Below is a small trained network, with its code and all its weights. Each question gives an input and a target symbol and asks what happens when units are switched off, that is, made to give their printed mean instead of their output.

import numpy as np


def w(rows, s, z=0):
    codes = np.array(rows[::2]) - 128.0
    scale = np.full(codes.shape[1], s)
    scale[-1] = z or s
    return codes * scale


def f(y):
    return np.maximum(y, 0)


def softmax(a):
    e = np.exp(a - a.max(-1, keepdims=True))
    return e / e.sum(-1, keepdims=True)


def log_softmax(a):
    a = a - a.max(-1, keepdims=True)
    return a - np.log(np.exp(a).sum(-1, keepdims=True))


def net(x, mask):
    ids = ['ΔΘΞΠΦΩαβγελμ'.index(c) for c in x.split()]
    T = len(ids)
    res = E[ids] + P[:T]
    u = 0
    for l in range(2):
        q, k, v = (res @ M[l].T for M in (Q, K, V))
        z = softmax(np.where(np.tri(T) > 0, q @ k.T / 4**0.5, -1e9)) @ v
        res = res + np.where(mask[u], z, O[l][:, -1]) @ O[l][:, :-1]
        u += 1
        y = f(res @ A[l][:, :-1].T + A[l][:, -1])
        res = res + np.where(mask[u : u + 12], y, B[l][:, -1]) @ B[l][:, :-1]
        u += 12
    return log_softmax(res[-1] @ U[:, :-1].T + U[:, -1])


Q, K, V, O, A, B = {}, {}, {}, {}, {}, {}
E = w([
[109,152,148,132,117],'Δ',
[108,152,147,134,117],'Θ',
[131,181,167,156,158],'Ξ',
[242,123,139,230,114],'Π',
[95,157,133,154,126],'Φ',
[67,164,85,209,134],'Ω',
[102,122,113,102,66],'α',
[106,147,139,118,108],'β',
[150,158,184,57,95],'γ',
[111,241,91,201,175],'ε',
[125,245,90,92,90],'λ',
[103,75,190,139,96],'μ',
],0.012)
P = w([
[100,90,85,96,253],'0',
[111,122,92,107,187],'1',
[114,130,110,116,155],'2',
[114,136,124,125,130],'3',
[118,139,133,131,114],'4',
[121,141,138,136,99],'5',
[122,144,144,140,87],'6',
[124,143,148,144,78],'7',
[131,144,148,145,67],'8',
[132,144,148,149,60],'9',
[137,145,149,149,51],'10',
],0.0075)
Q[0] = w([
[121,142,227,118,122],'L0H0',
[138,158,126,159,11],'L0H0',
[134,195,174,156,148],'L0H0',
[158,169,105,64,157],'L0H0',
],0.011)
K[0] = w([
[147,118,254,104,131],'L0H0',
[224,88,76,148,91],'L0H0',
[145,203,221,188,170],'L0H0',
[161,200,137,54,167],'L0H0',
],0.0092)
V[0] = w([
[210,158,58,164,121],'L0H0',
[254,72,153,147,127],'L0H0',
[90,122,122,86,61],'L0H0',
[109,63,193,217,124],'L0H0',
],0.013)
O[0] = w([
[163,174,182,150,78,169],'L0H0',
[121,157,247,148,186,4],'L0H0',
[49,119,94,155,123,50],'L0H0',
[120,44,161,190,186,122],'L0H0',
],0.014,0.0035)
A[0] = w([
[110,235,182,125,125,166],'L0N0',
[200,46,154,70,57,82],'L0N1',
[172,97,166,152,121,233],'L0N2',
[145,47,177,88,37,207],'L0N3',
[75,187,201,194,80,54],'L0N4',
[97,76,159,118,174,14],'L0N5',
[61,24,104,28,53,57],'L0N6',
[150,117,34,210,143,88],'L0N7',
[92,186,229,98,175,56],'L0N8',
[67,255,108,164,163,149],'L0N9',
[119,198,74,156,206,19],'L0N10',
[147,59,67,67,120,252],'L0N11',
],0.0099,0.0042)
B[0] = w([
[157,172,121,132,63,228],'L0N0',
[115,106,149,74,107,156],'L0N1',
[139,190,159,170,164,205],'L0N2',
[141,131,74,105,169,192],'L0N3',
[189,99,5,109,138,199],'L0N4',
[124,196,131,89,80,136],'L0N5',
[215,149,158,173,101,212],'L0N6',
[151,217,135,109,138,212],'L0N7',
[141,47,89,61,159,177],'L0N8',
[124,93,110,74,146,213],'L0N9',
[101,160,177,106,199,154],'L0N10',
[57,44,139,118,134,254],'L0N11',
],0.018,0.0073)
Q[1] = w([
[251,174,155,55,223],'L1H0',
[13,176,169,55,138],'L1H0',
[126,115,212,94,58],'L1H0',
[15,190,42,215,80],'L1H0',
],0.013)
K[1] = w([
[211,159,247,75,152],'L1H0',
[91,155,99,70,184],'L1H0',
[115,97,128,66,90],'L1H0',
[83,162,5,166,139],'L1H0',
],0.017)
V[1] = w([
[176,172,88,157,42],'L1H0',
[33,34,149,3,112],'L1H0',
[146,187,197,33,103],'L1H0',
[100,167,130,112,206],'L1H0',
],0.0063)
O[1] = w([
[130,68,198,136,149,198],'L1H0',
[204,171,1,173,169,9],'L1H0',
[120,90,86,137,145,167],'L1H0',
[145,125,101,97,107,129],'L1H0',
],0.0072,0.012)
A[1] = w([
[132,220,183,174,35,163],'L1N0',
[84,97,152,201,160,177],'L1N1',
[30,102,196,163,238,141],'L1N2',
[24,90,125,93,96,7],'L1N3',
[197,245,66,252,94,181],'L1N4',
[84,139,163,64,190,179],'L1N5',
[83,74,77,105,144,197],'L1N6',
[109,124,174,127,214,1],'L1N7',
[181,148,175,228,97,85],'L1N8',
[87,184,231,138,124,97],'L1N9',
[100,90,59,150,146,211],'L1N10',
[147,88,69,110,167,6],'L1N11',
],0.011,0.0065)
B[1] = w([
[73,64,102,135,69,184],'L1N0',
[136,150,73,126,97,145],'L1N1',
[152,124,147,223,73,182],'L1N2',
[82,203,172,106,144,178],'L1N3',
[165,69,252,117,123,212],'L1N4',
[164,129,90,156,118,255],'L1N5',
[158,191,103,168,112,233],'L1N6',
[165,121,124,171,200,148],'L1N7',
[103,195,141,98,98,159],'L1N8',
[91,122,96,92,222,238],'L1N9',
[169,141,64,86,111,234],'L1N10',
[26,138,148,151,157,176],'L1N11',
],0.027,0.0088)
U = w([
[195,144,2,136,75,206],'Δ',
[195,148,172,127,74,255],'Θ',
[139,21,191,171,60,168],'Ξ',
[160,109,98,136,183,3],'Π',
[121,128,105,159,126,55],'Φ',
[90,98,87,185,91,117],'Ω',
[92,176,127,155,110,114],'α',
[97,153,122,157,119,117],'β',
[114,198,128,112,144,43],'γ',
[102,114,65,90,140,66],'ε',
[84,154,110,70,77,4],'λ',
[122,165,105,192,124,86],'μ',
],0.0068,0.0054)

Each question gives the input, a string of symbols that net reads in full, and the target symbol t.
The units are the heads (4 rows each of Q, K, V and O) and the neurons (one row each of A and B). Each row of codes is followed by its name. A weight is (code - 128) times the scale printed after its matrix; where a second scale follows, it is the last column's (O, A, B and U).
mask holds one flag per unit, layer by layer, with each layer's heads first. A switched-off unit (its flag False) gives its mean, the last column of its rows in O or B, instead of its output. The means were averaged over made-up inputs and are rounded, as every weight is.
A unit's drop is (log p(t) with every unit on - log p(t) with that unit switched off) / (log p(t) with every unit on - log p(t) with every unit switched off).
The circuit of an input: a set's keep is (log p(t) with only the set's units on - log p(t) with every unit switched off) / (log p(t) with every unit on - log p(t) with every unit switched off). Starting from the 12 units with the biggest drops (on a tie, the unit counted first), units are removed one at a time, each time the one whose removal leaves the highest keep (on an exact tie, the one counted first), for as long as the keep stays at least 0.8.
circuit, biggest first: the units of the circuit, biggest drop first
most important unit: the unit with the biggest drop
k most important neurons: the k neurons with the biggest drops, biggest first
top k neurons in layer l: the k neurons of layer l with the biggest drops, biggest first
input Ω Π α Ξ α α Δ λ Ω β, target λ: circuit, biggest first : L0H0, L1H0, L0N2, L1N3
input Ω ε Ω, target Θ: 3 most important neurons : L0N11, L1N4, L0N9
input β Ω β γ λ λ, target Θ: circuit, biggest first : L1N4, L1H0
input Φ ε Ξ α ε ε Π Ω, target ε: top 2 neurons in layer 1 : L1N9, L1N4
input Φ α Ξ β Δ Θ Φ Θ, target Θ: top 3 neurons in layer 0 : L0N6, L0N11, L0N0
input β Π ε β Ξ, target ε: circuit, biggest first : L1H0, L1N9, L0N2, L0H0
input Ξ γ Ξ γ α γ α Π Π, target Θ: circuit, biggest first : L0H0
input Ξ Δ Ω Ξ Ξ, target Ξ: 3 most important neurons : L0N11, L1N4, L0N4
input Θ Φ γ Ω α α Ξ Ω γ μ Ω, target Ξ: circuit, biggest first : L1H0, L1N4, L0N11, L0H0
input λ Π λ Φ, target λ: top 3 neurons in layer 0 : L0N2, L0N0, L0N11
input Ξ Ξ γ Ω Ω Ω λ Φ Ω, target Ξ: circuit, biggest first : L0N7, L1N4, L0H0, L1N0
input Ξ γ Ξ, target Θ: circuit, biggest first : L0N11, L1N4, L1H0, L0N6
input γ μ γ α Ω Ω α λ ε γ, target Ξ: 4 most important neurons : L1N4, L0N4, L0N6, L0N9
input Ξ Δ ε α Φ Ξ μ λ μ, target Θ: top 2 neurons in layer 0 : L0N11, L0N5
input Δ β Ξ ε Δ γ Ξ, target Θ: top 4 neurons in layer 0 : L0N11, L0N6, L0N3, L0N2
input Ω Π α α Ξ μ α ε μ α Θ, target μ: top 2 neurons in layer 0 : L0N2, L0N11
input Ω λ λ α γ Π Ω ε α, target ε: 3 most important neurons : L1N9, L0N11, L0N8
input Π Φ Θ Ω Ω Ω Ω Ω, target Ω: top neuron in layer 1 : L1N2
input Δ β μ λ Δ, target Θ: 2 most important neurons : L1N4, L0N11
input Ω Ξ μ Π, target μ: circuit, biggest first : L0N2, L1N2, L0H0, L1N7
input ε μ Π α α, target α: most important unit : L0H0
input ε Π Ξ Ξ γ, target γ: circuit, biggest first : L1H0, L0N2, L0H0, L1N3
input Ω Ω Ξ γ Ω γ Ξ μ ε Δ γ, target Ξ: 3 most important neurons : L0N11, L1N4, L0N4
input λ ε Ω Δ Φ Π Φ α Ξ Ξ ε, target ε: circuit, biggest first : L1H0, L0H0, L1N9, L0N2
input Ξ Δ Θ Φ Φ Ω ε Φ α Ξ Ξ, target Ξ: 2 most important neurons : L0N11, L0N9
input γ Π Φ, target γ: circuit, biggest first : L0N2, L0H0, L1H0, L1N3
